What each symbol does to the objects:
z803 fu z334
z803 ve z973
z803 de z982
z803 va z786
z803 di z354
z775 fu z384
z775 ve z272
z775 de z938
z775 va z93
z775 di z952
z677 fu z920
z677 ve z923
z677 de z93
z677 va z570
z677 di z611
z967 fu z85
z967 ve z25
z967 de z905
z967 va z982
z967 di z488
z57 fu z997
z57 ve z354
z57 de z973
z57 va z943
z57 di z698
z415 fu z745
z415 ve z871
z415 de z677
z415 va z905
z415 di z770
z982 fu z488
z982 ve z967
z982 de z389
z982 va z45
z982 di z332
z332 fu z439
z332 ve z488
z332 de z25
z332 va z973
z332 di z103
z616 fu z323
z616 ve z539
z616 de z698
z616 va z203
z616 di z562
z611 fu z389
z611 ve z920
z611 de z639
z611 va z871
z611 di z360
z229 fu z45
z229 ve z770
z229 de z871
z229 va z25
z229 di z527
z828 fu z318
z828 ve z943
z828 de z786
z828 va z926
z828 di z560
z451 fu z93
z451 ve z562
z451 de z539
z451 va z988
z451 di z294
z45 fu z332
z45 ve z982
z45 de z360
z45 va z527
z45 di z973
z318 fu z608
z318 ve z698
z318 de z354
z318 va z560
z318 di z539
z389 fu z229
z389 ve z905
z389 de z147
z389 va z360
z389 di z25
z997 fu z136
z997 ve z926
z997 de z103
z997 va z698
z997 di z359
z943 fu z698
z943 ve z57
z943 de z803
z943 va z828
z943 di z318
z360 fu z25
z360 ve z389
z360 de z995
z360 va z745
z360 di z967
z93 fu z952
z93 ve z775
z93 de z30
z93 va z294
z93 di z639
z639 fu z147
z639 ve z952
z639 de z272
z639 va z923
z639 di z995
z203 fu z562
z203 ve z616
z203 de z318
z203 va z938
z203 di z451
z30 fu z988
z30 ve z938
z30 de z136
z30 va z323
z30 di z272
z439 fu z57
z439 ve z786
z439 de z527
z439 va z103
z439 di z943
z539 fu z30
z539 ve z608
z539 de z997
z539 va z616
z539 di z323
z488 fu z786
z488 ve z85
z488 de z229
z488 va z332
z488 di z439
z608 fu z938
z608 ve z359
z608 de z926
z608 va z539
z608 di z30
z920 fu z905
z920 ve z995
z920 de z952
z920 va z611
z920 di z389
z745 fu z967
z745 ve z360
z745 de z920
z745 va z770
z745 di z982
z938 fu z451
z938 ve z203
z938 de z560
z938 va z30
z938 di z988
z103 fu z943
z103 ve z439
z103 de z85
z103 va z334
z103 di z828
z359 fu z203
z359 ve z136
z359 de z828
z359 va z608
z359 di z938
z973 fu z103
z973 ve z332
z973 de z967
z973 va z803
z973 di z334
z871 fu z360
z871 ve z611
z871 de z923
z871 va z415
z871 di z745
z995 fu z415
z995 ve z147
z995 de z384
z995 va z920
z995 di z905
z905 fu z770
z905 ve z415
z905 de z570
z905 va z389
z905 di z229
z527 fu z973
z527 ve z45
z527 de z745
z527 va z85
z527 di z803
z786 fu z354
z786 ve z803
z786 de z45
z786 va z439
z786 di z57
z384 fu z677
z384 ve z267
z384 de z451
z384 va z952
z384 di z570
z926 fu z560
z926 ve z828
z926 de z439
z926 va z997
z926 di z136
z560 fu z539
z560 ve z318
z560 de z57
z560 va z136
z560 di z616
z272 fu z267
z272 ve z988
z272 de z203
z272 va z775
z272 di z384
z988 fu z294
z988 ve z451
z988 de z616
z988 va z272
z988 di z267
z770 fu z982
z770 ve z745
z770 de z611
z770 va z229
z770 di z45
z136 fu z616
z136 ve z560
z136 de z943
z136 va z359
z136 di z203
z923 fu z995
z923 ve z639
z923 de z775
z923 va z677
z923 di z920
z323 fu z272
z323 ve z30
z323 de z359
z323 va z562
z323 di z775
z85 fu z803
z85 ve z527
z85 de z770
z85 va z488
z85 di z786
z294 fu z639
z294 ve z93
z294 de z323
z294 va z267
z294 di z923
z334 fu z828
z334 ve z103
z334 de z488
z334 va z354
z334 di z926
z25 fu z527
z25 ve z229
z25 de z415
z25 va z967
z25 di z85
z952 fu z570
z952 ve z384
z952 de z988
z952 va z639
z952 di z147
z562 fu z775
z562 ve z323
z562 de z608
z562 va z451
z562 di z93
z267 fu z923
z267 ve z294
z267 de z562
z267 va z384
z267 di z677
z570 fu z611
z570 ve z677
z570 de z294
z570 va z147
z570 di z871
z354 fu z926
z354 ve z334
z354 de z332
z354 va z57
z354 di z997
z698 fu z359
z698 ve z997
z698 de z334
z698 va z318
z698 di z608
z147 fu z871
z147 ve z570
z147 de z267
z147 va z995
z147 di z415

The rows follow the links: the fewer symbols apart two objects are, the more alike their rows tend to be.

Each row is also shifted at random along 2 hidden directions that mean nothing.

Some objects, each with a row of numbers:
z745: 21 -42 33 -30 20 11 -55 -8 50 -30 27 -31 33 23 -56 0 3 71 55 -9 2 0 -3 -8 -3 32 71 6 -5
z332: 30 -52 -20 -21 -32 36 6 -26 54 -23 27 16 -34 -17 -17 2 -24 43 27 37 -10 52 29 -34 17 18 -6 52 -18
z828: -33 4 -22 1 -64 13 76 -34 -6 19 6 25 -45 -30 37 -9 -43 -23 -37 32 21 30 31 -22 21 -16 -36 50 -14
z982: 51 -78 2 -52 -14 43 28 -21 54 -51 54 -41 6 -13 -5 41 58 13 1 4 9 -12 22 20 -39 28 39 -1 -48
z698: -76 22 -4 31 -47 -15 -7 5 -32 38 -25 29 -19 -3 30 -31 -49 -55 -16 11 -14 76 1 -67 11 -28 -47 79 44
z539: 12 9 -29 22 19 -30 56 81 -80 33 32 -15 83 -29 34 -28 41 -25 -16 -27 10 27 -7 43 21 -25 42 22 47
z920: -30 -21 2 -3 24 7 -55 0 28 -42 -18 -8 -7 22 -24 46 32 -6 -1 -11 -30 -33 -7 20 -45 -1 -16 -93 -20
z267: -67 45 -9 49 45 -31 -27 39 -34 7 -29 21 21 10 -1 -7 -16 25 9 -12 -17 -28 -16 41 28 -16 -11 -82 24
z677: 4 -10 45 13 34 -32 -83 24 -9 -22 10 -64 96 47 -55 -15 -1 4 -3 -52 5 -27 -2 10 -38 -20 84 -39 15
z488: -66 -70 -24 -7 -42 28 -11 6 44 -29 43 1 12 -10 -13 5 -25 30 24 31 -27 84 33 -34 4 7 7 44 9
z294: -4 74 -19 47 47 -17 2 2 -23 11 -59 46 -49 1 17 10 -9 6 -1 11 -16 -64 -23 44 27 -2 -61 -96 -6
z639: -34 28 31 37 27 -36 -53 12 -16 -1 -19 -20 50 41 -39 -20 -42 37 7 -30 7 -40 -1 19 7 -13 40 -60 11
z384: 133 52 -9 27 48 -9 28 -30 -6 0 -34 21 -35 -4 -9 3 -33 58 -5 14 31 -109 0 60 46 5 -19 -96 -55
z926: 59 -53 -29 12 -46 -8 51 25 -34 -2 64 -33 69 -24 11 -29 -29 -21 -26 3 23 69 44 -13 3 -33 36 77 12
z952: -15 43 16 36 31 -25 -30 1 -13 0 -29 8 17 25 -26 -15 -43 48 4 -9 14 -59 -7 32 21 -8 14 -75 -5
z57: 13 -20 -23 -27 -41 21 103 -16 -6 7 33 2 -20 -42 47 -2 21 -15 -22 23 33 11 17 7 11 4 2 54 -23
z562: 65 49 16 38 5 -32 -13 -7 -51 17 -34 -5 16 20 -2 -24 -46 -52 -49 -22 26 -28 4 -11 -17 -39 -13 -7 -2
z997: -43 -16 -16 25 -52 -14 13 23 -38 19 19 2 37 -7 22 -36 -51 -44 -19 10 -6 84 25 -46 5 -39 -4 83 37
z995: -30 -9 18 -4 30 1 -69 -9 17 -30 -25 -22 8 33 -24 37 31 -19 -6 -22 -24 -34 -9 10 -56 2 0 -76 -17

The symbols that take the first to the second take the third to the fourth, perhaps in another order. What is the fourth?
Answers are names.
-51 -14 20 -9 21 -2 -76 8 21 -32 -19 -27 21 33 -26 39 32 -25 -2 -24 -28 -24 -9 8 -54 -3 6 -72 0
: 14 -19 31 -10 29 -9 -70 4 4 -31 -4 -49 49 44 -37 25 31 -18 -5 -38 -6 -34 -10 16 -63 -7 39 -60 -7
:: -20 -67 -27 15 25 8 -49 44 28 -61 32 -28 69 12 -42 33 26 32 26 -10 -39 16 14 45 -24 -3 35 -85 2
: z611

-33 -3 -11 -40 -38 23 87 -19 2 20 23 12 -39 -41 50 4 37 -15 -12 13 19 12 5 -6 13 17 -7 60 -7
: 28 -12 -28 3 -53 16 89 -29 -11 11 21 13 -23 -32 31 -11 -38 -20 -35 26 33 18 38 -10 23 -16 -17 54 -28
:: -1 -56 -23 -30 -40 51 40 -47 65 -39 22 10 -50 -19 6 39 3 22 2 38 -7 5 32 2 -6 22 -24 -5 -52
: z332

1 66 10 35 21 -31 -42 7 -45 26 -66 23 -28 18 11 3 -18 -71 -34 -15 -10 -26 -23 -9 -21 -31 -60 -26 12
: 105 56 -25 25 60 -10 11 11 -29 4 -39 31 -35 -9 14 23 15 -7 -18 1 -4 -66 -22 55 6 -1 -49 -86 -20
:: -18 -64 -16 12 31 9 -49 39 21 -55 23 -29 57 17 -33 39 38 10 14 -19 -40 6 4 40 -41 -3 24 -81 -2
: z905

-15 40 12 45 8 -42 -55 30 -64 21 -33 -12 48 34 3 -19 -23 -76 -34 -34 -8 10 -7 -19 -32 -44 -8 -7 37
: -20 -11 33 -3 29 -11 -75 6 6 -27 -10 -46 39 41 -35 27 25 -19 -7 -43 -13 -33 -12 7 -59 -10 29 -60 -3
:: 69 -97 -24 -47 -19 45 39 -17 51 -57 61 -42 11 -22 -11 40 45 21 -1 12 9 5 33 23 -30 17 38 3 -51
: z943

36 -17 -24 12 -53 7 65 -13 -18 12 22 5 -2 -28 24 -21 -49 -24 -36 25 20 41 34 -26 17 -24 -18 64 -6
: -38 -17 12 -46 -17 14 10 15 10 23 35 -7 8 -17 15 -13 49 -4 40 -2 -7 58 -18 -35 -4 28 26 101 39
:: -27 11 -10 15 -5 -27 -15 61 -57 42 4 10 35 -8 29 -33 12 -64 1 -9 -25 83 -17 -38 -5 -23 -9 80 68
: z57

82 67 -20 27 0 -11 97 -29 -46 40 -25 33 -42 -31 44 -20 -38 5 -41 14 54 -69 9 29 51 -19 -33 -17 -40
: -67 48 -22 27 2 -29 46 53 -73 45 2 19 24 -23 48 -26 17 -30 -12 -10 1 17 -19 20 30 -17 -9 16 52
:: 100 -32 39 -62 16 21 -20 -43 63 -31 21 -29 -10 15 -44 12 26 61 40 -3 24 -43 -1 -4 -10 47 57 10 -41
: z360

-13 59 -14 39 -3 -23 63 16 -62 41 -11 10 14 -17 36 -31 -32 -11 -35 -3 32 -28 1 28 40 -26 -3 -2 9
: 80 -2 -16 11 -31 -8 28 -1 -31 22 10 13 -9 -15 16 -29 -35 -40 -17 13 10 45 15 -40 9 -22 -25 78 10
:: -148 -8 2 26 8 8 -70 -3 54 -27 -29 32 -28 23 -35 8 -35 64 45 21 -49 10 -5 -7 17 15 -25 -57 8
: z677

-9 51 33 34 31 -24 -37 -24 -4 4 -38 7 -8 35 -27 -13 -48 40 -5 -13 22 -69 -10 15 15 -2 7 -69 -13
: -13 40 47 -3 25 -8 -65 -46 18 -8 -53 -13 -28 47 -26 19 -11 -12 -10 -20 5 -72 -16 -2 -33 4 -11 -65 -29
:: -13 -49 2 -22 -33 21 -15 -2 37 -8 30 10 -7 -7 -16 -12 -14 32 39 25 -17 78 10 -48 11 19 9 81 17
: z439

-8 -5 12 -55 -20 19 26 -17 23 25 15 19 -46 -22 23 -10 41 1 30 14 2 34 -14 -33 9 38 0 94 17
: -130 -51 6 -45 -30 28 -12 -5 52 -32 34 -21 4 2 -2 35 46 -4 11 -3 -22 29 10 -13 -35 21 21 3 -1
:: -8 -49 10 -42 -10 14 -14 28 14 4 55 -20 39 -10 -4 -26 38 4 46 -5 -9 78 -10 -40 -10 21 53 105 45
: z967

-43 27 -14 52 46 -29 -27 56 -37 0 -16 2 55 12 -13 -9 -7 26 4 -17 -17 -16 -14 51 20 -18 7 -78 32
: 45 -24 37 -1 39 -19 -77 16 -3 -29 13 -67 89 45 -50 6 19 -8 -8 -49 7 -29 -4 14 -56 -13 76 -45 2
:: 65 17 -20 34 56 -24 -30 55 -53 -2 -17 -7 44 6 5 15 34 -45 -11 -29 -18 -14 -20 41 -20 -24 -13 -54 21
: z639

-31 9 45 1 21 -17 -75 -8 6 -16 -21 -33 25 49 -36 7 5 -13 -5 -38 1 -36 -11 1 -47 -10 27 -55 3
: 60 13 -26 34 55 -25 -20 60 -49 -2 -9 1 48 -1 -4 14 34 -11 -8 -26 -17 -23 -16 54 -7 -19 0 -73 16
:: 63 16 -31 4 17 -20 54 66 -70 33 30 -3 50 -32 37 -23 54 -33 -4 -18 12 21 -16 39 14 -13 24 31 40
: z828

36 -4 36 -38 12 21 -36 -58 73 -14 -5 5 -50 18 -42 9 -11 75 46 11 10 -39 -4 -12 10 45 17 -8 -34
: 1 -63 -23 -18 -40 39 31 -32 59 -40 25 15 -38 -20 -6 24 -14 35 7 43 -6 32 38 -8 5 21 -18 10 -38
:: -16 52 10 53 -12 -45 -6 6 -59 32 -26 -5 30 19 7 -35 -65 -44 -45 -20 21 -8 8 -18 3 -44 -9 -3 17
: z267

7 -43 1 -52 -18 14 29 31 -6 13 59 -25 42 -28 18 -14 72 -11 25 -13 8 59 -10 -14 -10 24 57 94 32
: -26 11 -22 1 -61 13 82 -39 -6 21 -1 33 -55 -27 48 -8 -46 -17 -42 38 24 17 28 -24 31 -15 -46 51 -25
:: -33 -21 38 -62 -8 32 -11 -49 58 -17 6 -16 -39 10 -9 30 48 17 26 -3 2 -26 -11 -16 -31 42 19 11 -30
: z85

